Below is a small trained network, with its code and all its weights. Each question gives an input and a class and asks what happens when units are switched off, that is, made to give their printed mean instead of their output.

import numpy as np


def w(rows, s, z=0):
    codes = np.array(rows[::2]) - 128.0
    scale = np.full(codes.shape[1], s)
    scale[-1] = z or s
    return codes * scale


def norm(h):
    return h / np.sqrt((h * h).mean(-1, keepdims=True) + 1e-5)


def f(y):
    return np.maximum(y, 0)


def log_softmax(a):
    a = a - a.max(-1, keepdims=True)
    return a - np.log(np.exp(a).sum(-1, keepdims=True))


def net(x, mask):
    res = np.array(x, float).reshape(1, 4) / 4 @ E
    u = 0
    for l in range(4):
        y = f(norm(res) @ A[l][:, :-1].T + A[l][:, -1])
        res = res + np.where(mask[u : u + 9], y, B[l][:, -1]) @ B[l][:, :-1]
        u += 9
    return log_softmax(norm(res)[-1] @ U[:, :-1].T + U[:, -1])


A, B = {}, {}
E = w([
[55,29,32,120,140,190],'x0',
[120,125,119,118,145,101],'x1',
[104,226,43,197,46,89],'x2',
[1,170,198,106,75,116],'x3',
],0.0058)
A[0] = w([
[192,134,55,120,68,101,62],'L0N0',
[36,119,167,108,84,121,42],'L0N1',
[91,167,31,120,96,123,1],'L0N2',
[246,185,190,123,117,48,179],'L0N3',
[113,233,255,105,125,84,86],'L0N4',
[118,248,4,147,77,121,178],'L0N5',
[108,118,133,149,144,81,67],'L0N6',
[51,99,157,138,88,143,92],'L0N7',
[213,162,185,55,121,62,65],'L0N8',
],0.0088,0.0018)
B[0] = w([
[135,83,105,105,228,105,181],'L0N0',
[74,160,159,110,137,162,197],'L0N1',
[126,31,151,177,89,211,182],'L0N2',
[98,255,118,85,162,229,252],'L0N3',
[159,27,152,134,81,33,252],'L0N4',
[101,239,134,232,164,68,254],'L0N5',
[152,158,139,121,87,172,133],'L0N6',
[95,176,81,65,166,94,185],'L0N7',
[122,66,129,221,106,196,208],'L0N8',
],0.013,0.0074)
A[1] = w([
[245,41,19,30,93,62,3],'L1N0',
[198,168,124,2,61,220,32],'L1N1',
[150,133,121,107,108,124,97],'L1N2',
[173,69,130,112,35,137,60],'L1N3',
[180,100,132,69,101,78,47],'L1N4',
[183,72,158,83,76,86,52],'L1N5',
[148,96,69,11,68,165,99],'L1N6',
[112,137,31,118,158,180,128],'L1N7',
[202,101,168,176,6,48,94],'L1N8',
],0.0082,0.0017)
B[1] = w([
[119,108,131,114,6,93,177],'L1N0',
[96,44,69,157,136,138,178],'L1N1',
[141,139,124,122,104,138,128],'L1N2',
[119,97,46,63,92,166,168],'L1N3',
[164,127,163,168,104,179,148],'L1N4',
[143,156,153,144,26,178,176],'L1N5',
[174,108,136,50,178,49,178],'L1N6',
[156,118,216,144,106,117,254],'L1N7',
[100,84,152,51,241,19,222],'L1N8',
],0.012,0.0037)
A[2] = w([
[176,60,72,177,172,163,79],'L2N0',
[206,65,179,109,75,69,39],'L2N1',
[159,161,156,63,94,231,9],'L2N2',
[210,199,52,79,156,103,73],'L2N3',
[218,74,104,105,80,92,54],'L2N4',
[117,102,120,197,143,41,65],'L2N5',
[221,94,109,248,90,162,135],'L2N6',
[144,83,159,19,114,148,151],'L2N7',
[78,174,29,168,94,78,52],'L2N8',
],0.011,0.0014)
B[2] = w([
[200,62,124,216,147,61,200],'L2N0',
[96,129,104,230,27,216,231],'L2N1',
[114,7,44,140,131,58,176],'L2N2',
[74,158,118,33,81,162,146],'L2N3',
[86,154,177,183,45,161,188],'L2N4',
[206,56,70,3,53,116,214],'L2N5',
[134,137,114,20,219,79,234],'L2N6',
[32,217,140,80,196,140,254],'L2N7',
[123,32,218,86,95,222,206],'L2N8',
],0.011,0.0068)
A[3] = w([
[150,69,62,117,158,119,154],'L3N0',
[157,217,122,95,180,146,174],'L3N1',
[72,126,118,160,88,169,14],'L3N2',
[73,175,156,104,109,136,164],'L3N3',
[144,167,130,121,106,99,58],'L3N4',
[192,93,145,138,88,3,9],'L3N5',
[95,133,127,118,95,101,60],'L3N6',
[99,106,149,108,127,126,124],'L3N7',
[105,120,179,148,100,126,132],'L3N8',
],0.017,0.0011)
B[3] = w([
[245,145,140,177,152,130,207],'L3N0',
[28,139,141,49,105,76,196],'L3N1',
[121,83,187,70,10,94,212],'L3N2',
[226,114,96,166,159,107,249],'L3N3',
[145,73,110,132,187,190,144],'L3N4',
[253,140,116,175,229,134,204],'L3N5',
[146,102,171,153,196,213,181],'L3N6',
[119,237,94,184,73,101,184],'L3N7',
[96,70,46,127,115,185,200],'L3N8',
],0.013,0.011)
U = w([
[248,112,127,157,212,136,254],'0',
[103,82,156,128,6,182,36],'1',
[50,217,140,44,194,99,95],'2',
],0.012,0.001)

Each question gives the input, the list of numbers given to net, and the class t.
The units are the neurons (one row each of A and B). Each row of codes is followed by its name. A weight is (code - 128) times the scale printed after its matrix; where a second scale follows, it is the last column's (A, B and U).
mask holds one flag per neuron, layer by layer. A switched-off neuron (its flag False) gives its mean, the last column of its row in B, instead of its output. The means were averaged over made-up inputs and are rounded, as every weight is.
A unit's drop is (log p(t) with every unit on - log p(t) with that unit switched off) / (log p(t) with every unit on - log p(t) with every unit switched off).
The circuit of an input: a set's keep is (log p(t) with only the set's units on - log p(t) with every unit switched off) / (log p(t) with every unit on - log p(t) with every unit switched off). Starting from the 12 units with the biggest drops (on a tie, the unit counted first), units are removed one at a time, each time the one whose removal leaves the highest keep (on an exact tie, the one counted first), for as long as the keep stays at least 0.8.
units of the circuit, in order: the units of the circuit, biggest drop first
most important unit: the unit with the biggest drop
k most important neurons: the k neurons with the biggest drops, biggest first
top k neurons in layer l: the k neurons of layer l with the biggest drops, biggest first
drop when u is switched off: that unit's drop, to one decimal
input [6,-4,4,1], class 1: 2 most important neurons -> [L0N4, L0N5]
input [-6,1,8,-2], class 2: units of the circuit, in order -> [L0N3, L3N1]
input [-1,4,7,8], class 0: units of the circuit, in order -> [L0N3, L3N5]
input [3,4,6,2], class 1: most important unit -> L0N4
input [8,4,0,-5], class 1: top 2 neurons in layer 0 -> [L0N5, L0N3]
input [6,-8,-6,-7], class 1: 2 most important neurons -> [L0N5, L0N3]
input [1,4,4,6], class 1: 2 most important neurons -> [L0N1, L2N8]
input [4,5,-8,1], class 2: 3 most important neurons -> [L0N4, L2N7, L0N5]
input [8,0,-5,-1], class 1: 2 most important neurons -> [L0N3, L0N5]
input [-5,-2,1,0], class 2: top 2 neurons in layer 0 -> [L0N3, L0N8]
input [-8,2,1,-5], class 2: 3 most important neurons -> [L0N3, L3N1, L0N2]
input [-3,7,-4,2], class 1: 2 most important neurons -> [L0N5, L0N4]
input [-3,8,0,7], class 1: top 2 neurons in layer 2 -> [L2N1, L2N0]
input [4,-3,-1,3], class 2: most important unit -> L0N5
input [8,-3,-8,4], class 2: drop when L0N4 is switched off -> 0.1
input [-6,-4,7,-7], class 2: drop when L3N1 is switched off -> 0.1
input [-3,-4,4,-2], class 2: drop when L0N3 is switched off -> 0.2
